Below are the code and all the weights of a small trained network. Each question names an input and a target symbol and asks about switching units off, where a switched-off unit gives its printed mean instead of its output.

import numpy as np


def w(rows, s, z=0):
    codes = np.array(rows[::2]) - 128.0
    scale = np.full(codes.shape[1], s)
    scale[-1] = z or s
    return codes * scale


def norm(h):
    return h / np.sqrt((h * h).mean(-1, keepdims=True) + 1e-5)


def f(y):
    return np.maximum(y, 0)


def softmax(a):
    e = np.exp(a - a.max(-1, keepdims=True))
    return e / e.sum(-1, keepdims=True)


def log_softmax(a):
    a = a - a.max(-1, keepdims=True)
    return a - np.log(np.exp(a).sum(-1, keepdims=True))


def net(x, mask):
    ids = ['βγεζηλμξστφψ'.index(c) for c in x.split()]
    T = len(ids)
    res = E[ids] + P[:T]
    u = 0
    for l in range(3):
        r = norm(res)
        for j in range(2):
            rows = slice(4 * j, 4 * j + 4)
            q, k, v = (r @ M[l][rows].T for M in (Q, K, V))
            z = softmax(np.where(np.tri(T) > 0, q @ k.T / 4**0.5, -1e9)) @ v
            o = O[l][rows]
            res = res + np.where(mask[u + j], z, o[:, -1]) @ o[:, :-1]
        u += 2
        y = f(norm(res) @ A[l][:, :-1].T + A[l][:, -1])
        res = res + np.where(mask[u : u + 4], y, B[l][:, -1]) @ B[l][:, :-1]
        u += 4
    return log_softmax(norm(res)[-1] @ U[:, :-1].T + U[:, -1])


Q, K, V, O, A, B = {}, {}, {}, {}, {}, {}
E = w([
[184,155,139],'β',
[143,101,29],'γ',
[130,236,84],'ε',
[116,120,135],'ζ',
[73,187,114],'η',
[83,157,113],'λ',
[115,130,141],'μ',
[183,156,138],'ξ',
[111,121,194],'σ',
[83,153,114],'τ',
[217,103,140],'φ',
[4,96,157],'ψ',
],0.023)
P = w([
[138,219,41],'0',
[228,255,209],'1',
[104,194,59],'2',
[195,215,221],'3',
[79,168,62],'4',
[171,164,208],'5',
[53,139,72],'6',
[146,105,205],'7',
[22,95,86],'8',
[113,52,204],'9',
[23,112,71],'10',
],0.0091)
Q[0] = w([
[131,154,160],'L0H0',
[133,153,150],'L0H0',
[126,120,125],'L0H0',
[127,118,119],'L0H0',
[214,75,4],'L0H1',
[33,184,49],'L0H1',
[115,129,137],'L0H1',
[222,221,114],'L0H1',
],0.038)
K[0] = w([
[127,86,141],'L0H0',
[125,94,148],'L0H0',
[129,133,119],'L0H0',
[128,139,121],'L0H0',
[253,67,8],'L0H1',
[43,197,38],'L0H1',
[112,129,136],'L0H1',
[237,248,124],'L0H1',
],0.032)
V[0] = w([
[147,85,143],'L0H0',
[161,122,151],'L0H0',
[136,167,134],'L0H0',
[123,123,131],'L0H0',
[160,122,176],'L0H1',
[155,131,163],'L0H1',
[148,140,146],'L0H1',
[56,155,2],'L0H1',
],0.0061)
O[0] = w([
[167,166,141,20],'L0H0',
[150,129,107,137],'L0H0',
[108,90,101,248],'L0H0',
[139,136,138,113],'L0H0',
[112,130,176,121],'L0H1',
[111,131,164,139],'L0H1',
[114,132,150,157],'L0H1',
[166,127,2,171],'L0H1',
],0.0086,0.0013)
A[0] = w([
[198,15,107,211],'L0N0',
[200,45,184,169],'L0N1',
[251,110,110,3],'L0N2',
[92,164,152,127],'L0N3',
],0.023,0.0018)
B[0] = w([
[247,243,135,205],'L0N0',
[237,198,83,255],'L0N1',
[23,141,248,237],'L0N2',
[49,233,110,197],'L0N3',
],0.017,0.0085)
Q[1] = w([
[77,135,124],'L1H0',
[193,218,223],'L1H0',
[253,206,66],'L1H0',
[15,103,139],'L1H0',
[116,99,148],'L1H1',
[173,227,55],'L1H1',
[148,182,97],'L1H1',
[144,158,101],'L1H1',
],0.03)
K[1] = w([
[71,174,134],'L1H0',
[238,199,148],'L1H0',
[252,170,67],'L1H0',
[4,166,156],'L1H0',
[142,136,133],'L1H1',
[43,58,107],'L1H1',
[91,100,112],'L1H1',
[100,103,124],'L1H1',
],0.031)
V[1] = w([
[150,171,102],'L1H0',
[200,254,178],'L1H0',
[174,216,123],'L1H0',
[69,10,167],'L1H0',
[121,120,126],'L1H1',
[125,129,130],'L1H1',
[219,198,166],'L1H1',
[99,104,110],'L1H1',
],0.0057)
O[1] = w([
[177,117,101,165],'L1H0',
[224,254,37,254],'L1H0',
[203,175,69,211],'L1H0',
[19,103,203,22],'L1H0',
[136,131,128,128],'L1H1',
[129,123,126,130],'L1H1',
[3,222,120,97],'L1H1',
[183,82,135,139],'L1H1',
],0.0053,0.0052)
A[1] = w([
[200,70,134,128],'L1N0',
[65,103,20,239],'L1N1',
[214,149,148,90],'L1N2',
[147,19,3,4],'L1N3',
],0.026,0.0022)
B[1] = w([
[111,69,125,140],'L1N0',
[142,170,43,252],'L1N1',
[96,136,72,234],'L1N2',
[159,167,1,185],'L1N3',
],0.04,0.012)
Q[2] = w([
[142,89,55],'L2H0',
[127,111,109],'L2H0',
[166,132,80],'L2H0',
[165,246,135],'L2H0',
[108,64,172],'L2H1',
[140,140,84],'L2H1',
[23,58,93],'L2H1',
[107,76,2],'L2H1',
],0.023)
K[2] = w([
[129,20,126],'L2H0',
[134,102,131],'L2H0',
[92,51,98],'L2H0',
[5,111,75],'L2H0',
[39,28,182],'L2H1',
[190,144,94],'L2H1',
[92,97,81],'L2H1',
[242,66,42],'L2H1',
],0.02)
V[2] = w([
[223,173,169],'L2H0',
[55,75,108],'L2H0',
[85,106,110],'L2H0',
[202,156,165],'L2H0',
[216,141,75],'L2H1',
[2,96,96],'L2H1',
[169,86,185],'L2H1',
[165,157,140],'L2H1',
],0.026)
O[2] = w([
[94,227,102,100],'L2H0',
[156,48,81,107],'L2H0',
[144,80,135,137],'L2H0',
[103,201,84,89],'L2H0',
[3,158,152,251],'L2H1',
[196,30,45,76],'L2H1',
[149,210,138,3],'L2H1',
[112,150,166,170],'L2H1',
],0.027,0.017)
A[2] = w([
[138,176,61,251],'L2N0',
[254,197,77,143],'L2N1',
[118,40,227,122],'L2N2',
[75,142,129,143],'L2N3',
],0.043,0.0022)
B[2] = w([
[99,80,135,234],'L2N0',
[231,228,222,200],'L2N1',
[105,118,254,151],'L2N2',
[174,108,109,251],'L2N3',
],0.055,0.02)
U = w([
[121,94,115,183],'β',
[154,160,94,62],'γ',
[102,97,115,88],'ε',
[171,108,154,196],'ζ',
[180,112,163,210],'η',
[146,144,104,56],'λ',
[96,106,106,119],'μ',
[143,138,104,55],'ξ',
[84,58,243,175],'σ',
[11,217,153,25],'τ',
[100,105,111,121],'φ',
[126,84,120,247],'ψ',
],0.012,0.0015)

Each question gives the input, a string of symbols that net reads in full, and the target symbol t.
The units are the heads (4 rows each of Q, K, V and O) and the neurons (one row each of A and B). Each row of codes is followed by its name. A weight is (code - 128) times the scale printed after its matrix; where a second scale follows, it is the last column's (O, A, B and U).
mask holds one flag per unit, layer by layer, with each layer's heads first. A switched-off unit (its flag False) gives its mean, the last column of its rows in O or B, instead of its output. The means were averaged over made-up inputs and are rounded, as every weight is.
A unit's drop is (log p(t) with every unit on - log p(t) with that unit switched off) / (log p(t) with every unit on - log p(t) with every unit switched off).
The circuit of an input: a set's keep is (log p(t) with only the set's units on - log p(t) with every unit switched off) / (log p(t) with every unit on - log p(t) with every unit switched off). Starting from the 12 units with the biggest drops (on a tie, the unit counted first), units are removed one at a time, each time the one whose removal leaves the highest keep (on an exact tie, the one counted first), for as long as the keep stays at least 0.8.
units of the circuit, in order: the units of the circuit, biggest drop first
unit that matters most: the unit with the biggest drop
k most important neurons: the k neurons with the biggest drops, biggest first
top k neurons in layer l: the k neurons of layer l with the biggest drops, biggest first
heads that matter: for each layer, one digit per head in row order, 1 if its drop is at least 0.15 and else 0, layers parted by /
input η β ξ τ ψ τ, target σ: units of the circuit, in order : [L2H0 L0N1]
input ε ψ σ β, target σ: heads that matter : 00 / 00 / 10
input ψ β β ζ ζ φ σ τ, target τ: units of the circuit, in order : [L2H1 L1N1 L2N0 L2N1]
input ζ σ ζ η φ β, target τ: units of the circuit, in order : [L0N0 L2H1]
input φ ψ ξ γ, target σ: unit that matters most : L2H0
input η φ β λ η φ σ, target σ: heads that matter : 00 / 10 / 00
input η ψ ψ μ, target σ: 2 most important neurons : [L0N1 L0N0]
input φ φ β ε, target τ: 3 most important neurons : [L0N3 L1N3 L1N1]
input λ β ε ξ η ε φ ξ, target τ: top 2 neurons in layer 1 : [L1N1 L1N3]
input β η φ μ τ φ ψ φ, target σ: heads that matter : 01 / 11 / 10
input ξ ψ ε τ, target σ: heads that matter : 00 / 10 / 10
input φ ξ ζ φ μ ε η φ γ σ, target τ: 2 most important neurons : [L0N3 L0N1]
input η σ φ ε λ ψ, target σ: top 2 neurons in layer 0 : [L0N1 L0N2]
input φ φ λ β, target τ: heads that matter : 01 / 00 / 01
input τ σ φ λ φ γ, target τ: heads that matter : 00 / 00 / 01
input φ φ ψ ζ, target σ: 4 most important neurons : [L0N0 L0N1 L1N3 L2N1]
input η ε σ β φ γ ξ φ γ μ, target τ: unit that matters most : L2H1
input μ ε ψ ε ψ η φ η ψ η, target σ: 3 most important neurons : [L0N0 L1N3 L0N1]
input η τ ψ β, target σ: heads that matter : 00 / 10 / 11
input η γ τ μ λ ψ β ε, target σ: heads that matter : 00 / 10 / 10
input ψ λ λ ψ, target σ: heads that matter : 00 / 00 / 00
input ψ λ β σ β λ ζ ε φ ξ, target τ: 4 most important neurons : [L0N1 L1N2 L1N1 L0N0]
